Below is a small trained network, with its code and all its weights. Each question gives an input and a target symbol and asks what happens when units are switched off, that is, made to give their printed mean instead of their output.

import numpy as np


def w(rows, s, z=0):
    codes = np.array(rows[::2]) - 128.0
    scale = np.full(codes.shape[1], s)
    scale[-1] = z or s
    return codes * scale


def norm(h):
    return h / np.sqrt((h * h).mean(-1, keepdims=True) + 1e-5)


def f(y):
    return y / 2 * (1 + np.tanh(0.7978845608 * (y + 0.044715 * y**3)))


def softmax(a):
    e = np.exp(a - a.max(-1, keepdims=True))
    return e / e.sum(-1, keepdims=True)


def log_softmax(a):
    a = a - a.max(-1, keepdims=True)
    return a - np.log(np.exp(a).sum(-1, keepdims=True))


def net(x, mask):
    ids = ['ΓΞΩαεζημψ'.index(c) for c in x.split()]
    T = len(ids)
    res = E[ids] + P[:T]
    u = 0
    for l in range(3):
        q, k, v = (norm(res) @ M[l].T for M in (Q, K, V))
        z = softmax(np.where(np.tri(T) > 0, q @ k.T / 4**0.5, -1e9)) @ v
        res = res + np.where(mask[u], z, O[l][:, -1]) @ O[l][:, :-1]
        u += 1
        y = f(norm(res) @ A[l][:, :-1].T + A[l][:, -1])
        res = res + np.where(mask[u : u + 4], y, B[l][:, -1]) @ B[l][:, :-1]
        u += 4
    return log_softmax(norm(res)[-1] @ U[:, :-1].T + U[:, -1])


Q, K, V, O, A, B = {}, {}, {}, {}, {}, {}
E = w([
[74,99,184,152],'Γ',
[159,234,161,110],'Ξ',
[4,172,120,139],'Ω',
[140,2,168,84],'α',
[156,119,126,103],'ε',
[127,160,89,70],'ζ',
[91,155,75,96],'η',
[188,134,144,172],'μ',
[117,158,81,65],'ψ',
],0.023)
P = w([
[99,64,166,3],'0',
[118,114,118,94],'1',
[121,122,112,114],'2',
[130,139,116,126],'3',
[133,132,136,130],'4',
[132,135,121,155],'5',
[134,148,124,179],'6',
[142,141,141,181],'7',
[143,142,143,190],'8',
[137,157,142,192],'9',
[130,148,108,168],'10',
],0.0053)
Q[0] = w([
[152,50,134,93],'0.h1',
[189,244,144,69],'0.h1',
[103,177,120,163],'0.h1',
[180,133,43,149],'0.h1',
],0.011)
K[0] = w([
[212,90,101,31],'0.h1',
[74,229,249,255],'0.h1',
[69,143,133,188],'0.h1',
[110,234,86,93],'0.h1',
],0.0084)
V[0] = w([
[149,220,191,102],'0.h1',
[161,246,254,52],'0.h1',
[139,136,112,113],'0.h1',
[129,165,149,150],'0.h1',
],0.0055)
O[0] = w([
[131,158,50,145,206],'0.h1',
[108,169,1,140,254],'0.h1',
[138,121,126,116,135],'0.h1',
[137,145,117,149,145],'0.h1',
],0.0082,0.0047)
A[0] = w([
[6,153,199,211,2],'0.n1',
[148,107,126,228,158],'0.n2',
[110,4,172,150,170],'0.n3',
[156,159,103,54,34],'0.n4',
],0.016,0.00092)
B[0] = w([
[39,133,230,213,200],'0.n1',
[70,61,105,138,145],'0.n2',
[135,2,67,136,162],'0.n3',
[48,137,81,126,254],'0.n4',
],0.015,0.0087)
Q[1] = w([
[126,53,206,36],'1.h1',
[44,157,132,237],'1.h1',
[227,37,253,85],'1.h1',
[109,97,148,61],'1.h1',
],0.013)
K[1] = w([
[138,41,158,56],'1.h1',
[237,204,226,189],'1.h1',
[203,9,92,77],'1.h1',
[106,89,149,85],'1.h1',
],0.014)
V[1] = w([
[109,179,69,108],'1.h1',
[254,156,163,42],'1.h1',
[170,191,191,156],'1.h1',
[229,217,189,102],'1.h1',
],0.0077)
O[1] = w([
[99,3,186,75,224],'1.h1',
[69,66,14,238,2],'1.h1',
[187,117,39,182,121],'1.h1',
[140,44,10,216,82],'1.h1',
],0.006,0.0057)
A[1] = w([
[152,230,150,221,102],'1.n1',
[171,84,124,95,94],'1.n2',
[158,122,27,170,240],'1.n3',
[118,90,210,254,251],'1.n4',
],0.015,0.0022)
B[1] = w([
[157,126,7,138,172],'1.n1',
[77,143,81,149,122],'1.n2',
[162,172,134,110,253],'1.n3',
[139,176,127,95,233],'1.n4',
],0.021,0.007)
Q[2] = w([
[107,243,134,78],'2.h1',
[171,162,66,54],'2.h1',
[90,62,182,228],'2.h1',
[181,91,116,7],'2.h1',
],0.019)
K[2] = w([
[120,170,99,175],'2.h1',
[103,88,89,156],'2.h1',
[158,172,170,75],'2.h1',
[109,5,154,185],'2.h1',
],0.021)
V[2] = w([
[133,127,94,130],'2.h1',
[220,80,122,8],'2.h1',
[162,213,134,107],'2.h1',
[129,155,101,140],'2.h1',
],0.013)
O[2] = w([
[121,132,124,88,212],'2.h1',
[169,92,42,9,127],'2.h1',
[186,220,140,175,252],'2.h1',
[140,166,135,123,232],'2.h1',
],0.016,0.0014)
A[2] = w([
[142,39,37,144,152],'2.n1',
[41,5,178,182,46],'2.n2',
[178,149,19,165,94],'2.n3',
[198,86,189,64,6],'2.n4',
],0.024,0.0021)
B[2] = w([
[101,180,212,51,193],'2.n1',
[184,58,57,235,189],'2.n2',
[204,186,5,64,255],'2.n3',
[246,190,198,78,144],'2.n4',
],0.025,0.01)
U = w([
[94,64,68,191,253],'Γ',
[168,183,12,137,106],'Ξ',
[87,194,161,171,193],'Ω',
[147,51,139,106,207],'α',
[151,142,148,110,58],'ε',
[14,112,58,102,100],'ζ',
[98,126,116,112,82],'η',
[203,150,175,122,66],'μ',
[40,108,67,114,80],'ψ',
],0.011,0.0039)

Each question gives the input, a string of symbols that net reads in full, and the target symbol t.
The units are the heads (4 rows each of Q, K, V and O) and the neurons (one row each of A and B). Each row of codes is followed by its name. A weight is (code - 128) times the scale printed after its matrix; where a second scale follows, it is the last column's (O, A, B and U).
mask holds one flag per unit, layer by layer, with each layer's heads first. A switched-off unit (its flag False) gives its mean, the last column of its rows in O or B, instead of its output. The means were averaged over made-up inputs and are rounded, as every weight is.
A unit's drop is (log p(t) with every unit on - log p(t) with that unit switched off) / (log p(t) with every unit on - log p(t) with every unit switched off).
The circuit of an input: a set's keep is (log p(t) with only the set's units on - log p(t) with every unit switched off) / (log p(t) with every unit on - log p(t) with every unit switched off). Starting from the 12 units with the biggest drops (on a tie, the unit counted first), units are removed one at a time, each time the one whose removal leaves the highest keep (on an exact tie, the one counted first), for as long as the keep stays at least 0.8.
circuit, biggest first: the units of the circuit, biggest drop first
most important unit: the unit with the biggest drop
top k neurons: the k neurons with the biggest drops, biggest first
k most important neurons of layer l: the k neurons of layer l with the biggest drops, biggest first
input Ξ μ Ω ζ, target Ω: most important unit : 1.n1
input ε Γ ψ, target Γ: top 3 neurons : [1.n3, 0.n3, 2.n2]
input ψ Ξ ψ Γ ε, target Γ: circuit, biggest first : [2.h1, 0.n3, 2.n2]
input Ω Ω Ξ ζ ζ Ω Ξ η η Ω ε, target Ω: top 4 neurons : [1.n3, 0.n1, 0.n2, 2.n3]
input η ζ ψ ζ ζ ζ ψ μ Ξ μ Γ, target Γ: circuit, biggest first : [2.n2, 0.n1]
input ζ Ξ η ψ ζ Ξ μ Ω ζ ε ψ, target Ω: circuit, biggest first : [2.h1, 2.n3]
input Ξ ζ Ξ ψ Ω Ω Ω η, target Ω: top 2 neurons : [1.n1, 1.n3]
input Ξ η Ω ε ε ψ, target Ω: top 3 neurons : [1.n1, 1.n3, 2.n3]
input Ξ Ω ψ ε, target Ω: circuit, biggest first : [2.h1, 2.n3]
input Ω Ξ ε η ε ζ Γ ζ, target Γ: top 3 neurons : [0.n1, 0.n3, 2.n2]
input η η Γ μ η η, target Γ: circuit, biggest first : [2.h1, 0.n3, 2.n2, 2.n3]
input ψ ζ ζ Γ μ, target Γ: top 2 neurons : [0.n1, 0.n2]
input ψ ε ζ ζ η μ ζ μ, target μ: circuit, biggest first : [0.n2, 1.h1, 0.n4, 2.n4]
input η ψ Ξ Ξ ζ μ ζ ζ Γ α, target α: top 2 neurons : [2.n1, 2.n2]
input Ω ψ η, target Ω: most important unit : 2.h1
input Ξ ζ ψ Ω ζ ψ μ, target Ω: top 4 neurons : [0.n2, 1.n1, 1.n3, 1.n4]
input ψ ε Ξ μ Ω ζ μ, target Ω: 3 most important neurons of layer 0 : [0.n3, 0.n4, 0.n2]
input μ ζ η ζ η ζ Γ μ ψ, target Γ: top 2 neurons : [0.n1, 2.n2]
input ζ η Γ ζ ψ Γ η, target Γ: top 2 neurons : [0.n1, 2.n2]
input ψ ψ μ, target μ: top 3 neurons : [0.n2, 0.n4, 2.n4]
input Γ Γ ε Γ ζ, target Γ: most important unit : 2.h1
input ζ Γ Ξ η η Γ μ, target Γ: top 4 neurons : [0.n1, 1.n3, 0.n4, 0.n2]
input Ξ Ξ Ξ Γ μ ε Ξ ε Ω, target Ω: top 3 neurons : [0.n1, 2.n3, 1.n4]
input μ Γ ε η η Ξ ζ ζ Ω ψ ζ, target Ω: 2 most important neurons of layer 2 : [2.n3, 2.n2]
input ζ ε ψ ε μ ψ, target ζ: 3 most important neurons of layer 0 : [0.n4, 0.n2, 0.n1]
